Here is a tiny trained network, its code and every weight. The questions are about switching its units off for an input and a target symbol, where a switched-off unit gives its printed mean instead of its output.

import numpy as np


def w(rows, s, z=0):
    codes = np.array(rows[::2]) - 128.0
    scale = np.full(codes.shape[1], s)
    scale[-1] = z or s
    return codes * scale


def norm(h):
    return h / np.sqrt((h * h).mean(-1, keepdims=True) + 1e-5)


def f(y):
    return np.maximum(y, 0)


def softmax(a):
    e = np.exp(a - a.max(-1, keepdims=True))
    return e / e.sum(-1, keepdims=True)


def log_softmax(a):
    a = a - a.max(-1, keepdims=True)
    return a - np.log(np.exp(a).sum(-1, keepdims=True))


def net(x, mask):
    ids = ['ΘΞΠΨαβγζτω'.index(c) for c in x.split()]
    T = len(ids)
    res = E[ids] + P[:T]
    u = 0
    for l in range(2):
        r = norm(res)
        for j in range(2):
            rows = slice(4 * j, 4 * j + 4)
            q, k, v = (r @ M[l][rows].T for M in (Q, K, V))
            z = softmax(np.where(np.tri(T) > 0, q @ k.T / 4**0.5, -1e9)) @ v
            o = O[l][rows]
            res = res + np.where(mask[u + j], z, o[:, -1]) @ o[:, :-1]
        u += 2
        y = f(norm(res) @ A[l][:, :-1].T + A[l][:, -1])
        res = res + np.where(mask[u : u + 8], y, B[l][:, -1]) @ B[l][:, :-1]
        u += 8
    return log_softmax(norm(res)[-1] @ U[:, :-1].T + U[:, -1])


Q, K, V, O, A, B = {}, {}, {}, {}, {}, {}
E = w([
[110,161,6,92,105,109,74,125],'Θ',
[118,77,82,124,154,77,140,28],'Ξ',
[136,45,137,183,179,124,190,156],'Π',
[154,138,199,33,176,68,154,92],'Ψ',
[83,133,120,113,203,178,156,28],'α',
[88,169,155,228,139,72,65,85],'β',
[159,82,72,37,142,87,163,126],'γ',
[149,90,159,172,135,84,145,241],'ζ',
[110,222,189,60,184,178,128,171],'τ',
[127,92,41,108,157,187,179,182],'ω',
],0.022)
P = w([
[139,104,96,122,232,95,77,152],'0',
[206,111,95,137,199,140,105,127],'1',
[104,141,89,123,219,66,128,156],'2',
[181,88,118,136,177,158,83,131],'3',
[123,148,86,120,171,82,151,121],'4',
[102,59,135,105,169,144,49,152],'5',
[193,128,101,139,144,134,147,99],'6',
[37,127,113,105,135,85,140,152],'7',
[121,38,151,102,138,170,24,132],'8',
[160,140,101,128,107,138,181,86],'9',
[11,135,124,117,107,84,164,157],'10',
[106,30,161,91,79,186,44,110],'11',
[73,146,101,132,88,118,201,99],'12',
[57,89,138,103,114,133,77,158],'13',
],0.012)
Q[0] = w([
[190,77,147,121,155,179,41,122],'0.h1',
[122,149,92,138,197,82,163,136],'0.h1',
[230,199,108,166,103,130,191,107],'0.h1',
[254,144,143,157,73,170,122,90],'0.h1',
[167,137,124,138,131,147,115,128],'0.h2',
[94,149,98,131,178,88,178,145],'0.h2',
[108,61,138,100,171,154,58,136],'0.h2',
[38,99,139,98,131,111,129,145],'0.h2',
],0.046)
K[0] = w([
[3,146,109,113,159,57,175,161],'0.h1',
[91,62,172,92,70,169,72,123],'0.h1',
[153,66,140,110,194,152,9,137],'0.h1',
[120,118,98,114,231,101,78,157],'0.h1',
[98,107,128,118,156,102,116,137],'0.h2',
[123,83,169,114,47,176,99,111],'0.h2',
[43,162,118,127,103,87,206,137],'0.h2',
[165,166,135,150,60,142,187,107],'0.h2',
],0.037)
V[0] = w([
[195,147,245,141,91,157,156,171],'0.h1',
[78,184,140,96,221,207,130,87],'0.h1',
[117,192,123,41,90,116,114,190],'0.h1',
[136,116,193,101,120,32,135,69],'0.h1',
[116,177,117,188,103,119,56,122],'0.h2',
[114,146,132,152,60,136,202,92],'0.h2',
[98,140,132,126,146,126,93,135],'0.h2',
[137,151,119,159,114,120,98,127],'0.h2',
],0.011)
O[0] = w([
[216,153,174,163,200,157,100,176,4],'0.h1',
[2,149,197,100,97,141,176,105,212],'0.h1',
[166,230,88,125,161,90,178,183,66],'0.h1',
[124,157,163,122,176,40,142,94,144],'0.h1',
[160,161,139,154,46,162,55,80,57],'0.h2',
[203,182,105,178,125,149,204,88,79],'0.h2',
[84,141,129,150,162,96,135,156,134],'0.h2',
[134,131,135,128,87,147,78,108,91],'0.h2',
],0.0093,0.011)
A[0] = w([
[154,121,248,153,137,143,128,145,214],'0.n1',
[195,89,171,44,72,37,142,190,229],'0.n2',
[140,125,205,107,184,118,145,109,105],'0.n3',
[170,43,152,157,120,90,137,81,189],'0.n4',
[88,128,171,199,164,212,105,143,172],'0.n5',
[61,244,126,85,136,189,112,203,147],'0.n6',
[148,166,79,137,218,181,105,52,252],'0.n7',
[138,85,131,100,153,170,171,173,202],'0.n8',
],0.017,0.0037)
B[0] = w([
[107,130,191,153,163,154,100,144,163],'0.n1',
[105,209,138,133,240,106,114,212,227],'0.n2',
[153,142,149,103,85,114,145,87,210],'0.n3',
[98,103,119,179,142,69,176,97,238],'0.n4',
[145,68,147,180,102,186,137,88,193],'0.n5',
[138,99,148,61,30,164,85,98,211],'0.n6',
[7,124,172,112,115,116,121,167,198],'0.n7',
[132,70,128,87,140,139,163,148,254],'0.n8',
],0.019,0.0085)
Q[1] = w([
[136,48,157,126,146,85,70,78],'1.h1',
[115,158,122,68,54,116,167,99],'1.h1',
[94,138,203,115,115,96,152,128],'1.h1',
[109,202,153,131,156,151,63,84],'1.h1',
[117,197,81,85,176,178,130,4],'1.h2',
[150,76,128,106,87,79,197,114],'1.h2',
[88,152,152,72,151,146,141,131],'1.h2',
[129,111,178,158,172,143,96,152],'1.h2',
],0.02)
K[1] = w([
[92,79,152,176,119,54,126,80],'1.h1',
[89,182,129,97,65,139,201,94],'1.h1',
[120,193,182,167,84,117,197,114],'1.h1',
[85,150,169,108,116,99,43,137],'1.h1',
[137,163,86,47,178,157,84,5],'1.h2',
[130,124,111,132,107,118,250,108],'1.h2',
[100,166,129,78,138,154,152,136],'1.h2',
[148,102,195,166,143,124,85,154],'1.h2',
],0.019)
V[1] = w([
[124,187,147,149,162,206,172,130],'1.h1',
[69,69,184,132,136,81,73,142],'1.h1',
[128,126,116,137,72,73,143,165],'1.h1',
[112,117,164,166,65,66,147,183],'1.h1',
[125,140,98,99,191,202,84,72],'1.h2',
[168,171,111,169,130,170,128,104],'1.h2',
[108,178,156,223,2,89,222,237],'1.h2',
[135,104,111,69,194,163,86,73],'1.h2',
],0.0096)
O[1] = w([
[70,106,150,95,159,132,81,145,89],'1.h1',
[198,227,99,221,121,205,146,122,245],'1.h1',
[126,92,121,114,135,133,103,110,127],'1.h1',
[135,126,112,131,140,174,86,115,157],'1.h1',
[124,128,137,137,86,70,211,141,110],'1.h2',
[53,40,141,114,95,62,172,170,19],'1.h2',
[67,67,132,85,197,133,1,146,92],'1.h2',
[175,171,122,157,78,121,216,127,153],'1.h2',
],0.0076,0.011)
A[1] = w([
[90,78,70,162,92,118,100,151,123],'1.n1',
[133,173,182,112,185,113,149,187,2],'1.n2',
[153,185,173,249,106,136,88,98,126],'1.n3',
[109,101,193,181,124,128,62,247,128],'1.n4',
[90,139,195,150,72,33,56,142,155],'1.n5',
[164,96,242,162,145,118,214,137,135],'1.n6',
[180,169,222,109,144,135,151,113,145],'1.n7',
[231,120,223,71,67,176,88,142,109],'1.n8',
],0.016,0.0056)
B[1] = w([
[184,123,110,129,117,100,73,129,191],'1.n1',
[168,97,107,142,73,164,97,88,214],'1.n2',
[153,138,102,119,180,204,213,200,185],'1.n3',
[83,136,160,127,15,71,178,147,169],'1.n4',
[187,198,136,166,97,131,108,90,183],'1.n5',
[119,132,117,108,163,143,7,128,255],'1.n6',
[154,94,103,133,108,192,102,85,192],'1.n7',
[162,115,129,191,210,4,186,158,188],'1.n8',
],0.018,0.0081)
U = w([
[146,178,52,110,38,98,70,155,100],'Θ',
[129,136,89,187,128,16,160,58,2],'Ξ',
[131,43,129,182,179,123,53,146,81],'Π',
[174,195,177,74,167,155,48,117,104],'Ψ',
[53,144,189,117,102,170,138,98,157],'α',
[170,169,131,224,122,178,158,156,180],'β',
[114,183,128,73,215,99,187,185,220],'γ',
[92,150,179,171,92,87,92,245,182],'ζ',
[209,105,223,113,109,79,171,134,181],'τ',
[173,49,79,86,78,186,178,188,31],'ω',
],0.012,0.0031)

Each question gives the input, a string of symbols that net reads in full, and the target symbol t.
The units are the heads (4 rows each of Q, K, V and O) and the neurons (one row each of A and B). Each row of codes is followed by its name. A weight is (code - 128) times the scale printed after its matrix; where a second scale follows, it is the last column's (O, A, B and U).
mask holds one flag per unit, layer by layer, with each layer's heads first. A switched-off unit (its flag False) gives its mean, the last column of its rows in O or B, instead of its output. The means were averaged over made-up inputs and are rounded, as every weight is.
A unit's drop is (log p(t) with every unit on - log p(t) with that unit switched off) / (log p(t) with every unit on - log p(t) with every unit switched off).
The circuit of an input: a set's keep is (log p(t) with only the set's units on - log p(t) with every unit switched off) / (log p(t) with every unit on - log p(t) with every unit switched off). Starting from the 12 units with the biggest drops (on a tie, the unit counted first), units are removed one at a time, each time the one whose removal leaves the highest keep (on an exact tie, the one counted first), for as long as the keep stays at least 0.8.
units of the circuit, in order: the units of the circuit, biggest drop first
unit that matters most: the unit with the biggest drop
top k neurons: the k neurons with the biggest drops, biggest first
k most important neurons of layer l: the k neurons of layer l with the biggest drops, biggest first
heads that matter: for each layer, one digit per head in row order, 1 if its drop is at least 0.15 and else 0, layers parted by /
input α ζ τ α α γ α Θ Ψ β α ω, target α: units of the circuit, in order -> (0.h1)
input γ Ψ Ξ α Θ Ξ, target Θ: heads that matter -> 11 / 00
input Ψ ω γ Ξ Ψ Θ γ, target Θ: heads that matter -> 11 / 00
input Π α Π Θ, target Π: 2 most important neurons of layer 0 -> (0.n6; 0.n2)
input Π α α Π Ψ ω ζ ζ γ Ξ α, target Ξ: heads that matter -> 10 / 00
input ω ω β α, target β: top 2 neurons -> (1.n3; 0.n8)
input Ξ Θ α Ξ Ξ τ, target τ: heads that matter -> 00 / 00
input α τ Θ α ζ γ β α β Θ Ξ Ψ, target Ξ: units of the circuit, in order -> (0.h1; 0.n4)
input Ξ τ α α Θ τ β, target τ: units of the circuit, in order -> (0.h1; 0.n6; 1.n8)
input τ Θ γ Ξ Π, target Ξ: 3 most important neurons of layer 0 -> (0.n4; 0.n5; 0.n1)
input α Π γ Ψ Ξ Ψ γ, target Ψ: heads that matter -> 10 / 00
input γ τ γ ω α τ β ω ω Θ α α ζ α, target ζ: units of the circuit, in order -> (0.n7; 0.h1)
input Ξ γ β γ α, target γ: 3 most important neurons of layer 0 -> (0.n6; 0.n5; 0.n1)
input γ α Ψ β ζ α α α β β Π, target β: unit that matters most -> 0.h2
input Ψ ω Π Ψ Π Ψ γ τ α γ α ω Ψ ζ, target Ψ: units of the circuit, in order -> (0.h1; 1.n6)
input α Π γ Ξ ζ ω, target ζ: top 2 neurons -> (1.n4; 0.n7)
input ζ τ Θ α Ξ ω α Π Π β γ γ Θ, target γ: heads that matter -> 11 / 00
input Π α Ψ, target Ψ: top 2 neurons -> (1.n6; 0.n7)
input β ζ Π γ ζ α γ, target γ: 2 most important neurons of layer 1 -> (1.n2; 1.n7)
input α ζ γ τ α α Θ Ξ Π ζ, target Π: unit that matters most -> 0.h1
input Π α γ α β Ξ τ ζ τ α, target τ: units of the circuit, in order -> (0.h1; 0.n6; 1.n8)
input τ β Θ Π β ω, target β: heads that matter -> 01 / 10
input β β Π γ, target Π: units of the circuit, in order -> (1.n6; 0.n4)
input Π β Ψ, target β: units of the circuit, in order -> (0.h2; 1.n3; 1.h1)
input α α τ, target τ: units of the circuit, in order -> (0.n6; 1.n8)
input α α β ζ Ξ Ξ, target Ξ: heads that matter -> 00 / 00
input γ τ Ξ γ α β ω τ Π γ γ, target γ: unit that matters most -> 0.n2
input τ γ β Θ α Π β, target β: top 3 neurons -> (1.n3; 0.n8; 1.n5)
input Ψ α Π α γ Θ Π α β, target β: top 3 neurons -> (0.n8; 1.n3; 1.n5)
input γ Ψ γ Π Π τ Ψ α α Π Ψ, target Ψ: 2 most important neurons of layer 0 -> (0.n3; 0.n2)
